Each row is followed by its class.
[ -2  -2  20 -11   3  -4  22  19   0  -9  -4  -5  10  -2   7  -1   6 -21
   1  -4   8   9  -7  -6   6   7   9  -2  -1   6  -7  -5   2  -4  -7  10
  16   1 -20  -6  11  12  30  -5  -3  14   3  -1   2   5  -2  -9   0   4
   8   8   9   3  13   7  10   3 -11  11   8  -4  11   8   5 -13  -6 -14
  -6   6  -5   0  -2  10  -2 -21   2   0   9  -2   5  16   3  -2 -14 -50
   5   6  12   7   5  -3 -10   9   3  -3  -3   0  -3   4  -8]	meti
[ -6  -7 -13  24  -9   0  -3 -13  -9  15  13   9   9   9  -7   1  -9   8
  10   1  -1   5   3  -3   5  11  -4  13  17 -15  -8  -2  -8  18   2   3
 -17   9   6   0  -6  -9 -18   0   4   2 -30   9  -8  -4   9   9  -2   4
  -2   7  19   2 -11  13  -1  -2   4  -1   0 -12  -3   0 -13  -4   4   2
  11  -5   6  -6  12  -3 -15  -6   3  -8  -3   2   0  -6   2   2   4   9
  -8  -3  -2  -4  -3   4   2  -8   7   3   3   7  -2   5   3]	meti
[  8   1 -11   0   5   6   0 -13   8   3  -9  -2  -5  -4  -2  -6  -2   3
   2   0  -1   7   0  -2  -3   1   0  -7 -19  -3   7  22   1   3  -4  -2
  -4  -3   3   3   6  -3   9   7   2  -8   4   1   2   2  -5   0   5  -3
  -2   0  -7  -2  -6   2  -1   2   3  -5  -9   3  -3   5   4  -1   3   5
   1  14   2   0   0  -3   0   3  16  -3  -3  -3  -3  -3   1   1  -5  -8
   1  -4  -7  -1   4   3   7   7 -11   3  -7   3   6   1   5]	fubip
[ 50  13 -28  21  11  16  -4 -46  14  10  35   7  27  40 -10  -9 -25  12
  -5  10  -3   9 -16 -29  -9  -6  23  -5  34 -14  -1  16  -5  18  -7  -2
  -9 -32 -24  -4  24   7  50  19   1  11 -30  -6   1  -2  27   1  27 -15
 -13   7  23   3 -21  28  15  -4  -1   2   1 -18  -3  19  -9 -32  12 -22
  21   6  -4  -9 -47 -13 -46 -21  50 -12 -18 -10  12 -14  18 -20 -45 -50
  15 -11 -14 -24  16  25 -17  11  12  15 -20   0 -17  11  30]	fubip
[  0   4  -5   7   0   0   0  -6  -1   1   2   1   1   3  -1  -9   4   0
  -2  -4  12  -2   5  -4   1  -1   2  -5   2  -5  -3   2  -3   1  -2   4
  -3  -3  -1   4  -1 -14  -4  12   1   1  -1  11  -1   0   9   0  -1  -4
   2   4   3  -2  -4   3  10   5   0  -4  -1  -3   4  -1  -1  -3   1  -3
   7   0  -5  -1   4   1  -1   4   1  -1   1   1   1  -5  -2  -1   6  -2
  -3   3  -3  -4   1  -1   3  -1   0   0   3   6  -7   5   0]	meti
[  4   4   2  11   4  -3   0 -16 -15   2   6  19   4  11   2   7   1  -5
   0   3  -5  -8  -7   2  -5  -4   5   8  17  -5  -4   1  -2   0   3   1
  -1   5  -9   7 -12 -12  -6  -7  -7  10  -1 -18   4  -8  23  -2   5  -5
  -4  -3  -1  -1  -8  12  -1   1   5  -3   7  14   4 -15   0   1  -5  -5
   0   4   7   1  13  -3  -6  -3  -4   0  -1   6   1   1   5  -9  13 -15
   1   7  10 -10   0   2  -5 -17  -1   2   6   0 -23  -1  14]	meti
[  7  -1   1  -8  10  -4  10  -5  12  -6  -7  -1  -9   3   7   5   3   0
  -4  -1 -11   4  -8   0   0  -4   5  -9 -14  14  11   4  10  -6   1  -7
  15  -5  -4   6   2  -4  24   3 -14  -4   3  -1   8   8   1 -11   8  -4
  -2 -18 -12   0   7  -5  -5   3   1  -9  -2  21  -2  -6   5   7  -2  -4
  -9   9  -2  -1  -6  -1   6  -1  16   8  -9 -10   4  -1   4  -3   0 -20
   0  -5 -16   3   2  -1  -4   5  -2  -3   0  -3  -4  -5   3]	fubip
[  8   2  -8  -1   4   6  -4  -5  13  -1   4  -1  -1   2  -2  -1  -1   2
  -4  -2  -2   3  -2   4  -1  -2   5 -10  -4  -1   2   8  -4   2  -3   0
   5 -11   0   5   3  11  10   1  -3 -11 -13  11   2  -2  -1  -1   7  -4
  -3   5  -4   3  -2  -3  -2  -2   2  -1  -4   5   0   5   4   1   2  -1
  -1   3  -6  -2  -1   7 -11   0   9   2  -7  -7   8   1   2  -6  -9 -11
  -2  -5  -4   5   5   0  -7   3   2  -9  -5  -3   0  -3  -1]	fubip
[ -7   9  -4   6   2  -6  -3 -14  -1  10   4   2  -4  11  -4   1  -6   3
  -1   2  -3  -6  -3  -4  -5   4   2   6   8  -3   1   6  -1   3   0  -3
  -1   3  -2   9  -7 -14  -5  -1   3  -4  -3  -2   1  -8  11   3   3 -13
  -1  -3  -7  -3 -12   1  -4  -3   0  -5   2  16  -2 -12   1  -5  -8   1
  -4   0  -1  -2   9  -2  -3   7  -5   6  -9  -2   3  11  -7  -3  10  -4
 -12  17  -2  -3  -1  -1  -1 -11  -3  -2   1   2   4  -3   4]	meti
[ 14   4  -7  -6  10   0  -1  -4  13   4  -6 -11 -14  -7   1   2   5   7
   3  -2  -1  12   3  -4   2  -1   8 -10 -13   6  18   5  10  -9   0  -7
   9 -10 -10   6   3   2  24   9   2  -7   1  -6   9   1  -5  -7   9 -10
   0  -8  -8  -2   0   7   3   4   5  -6 -13  15  -9   7  -8   8   8   5
  -6   6  -4   0  -7  -9   9  -3  13   0 -13  -9   0  -6   4  -2  -8 -18
   8  -2  -6   0   1   0  -5  12  -6   1  -5 -12   5  -2   3]	fubip
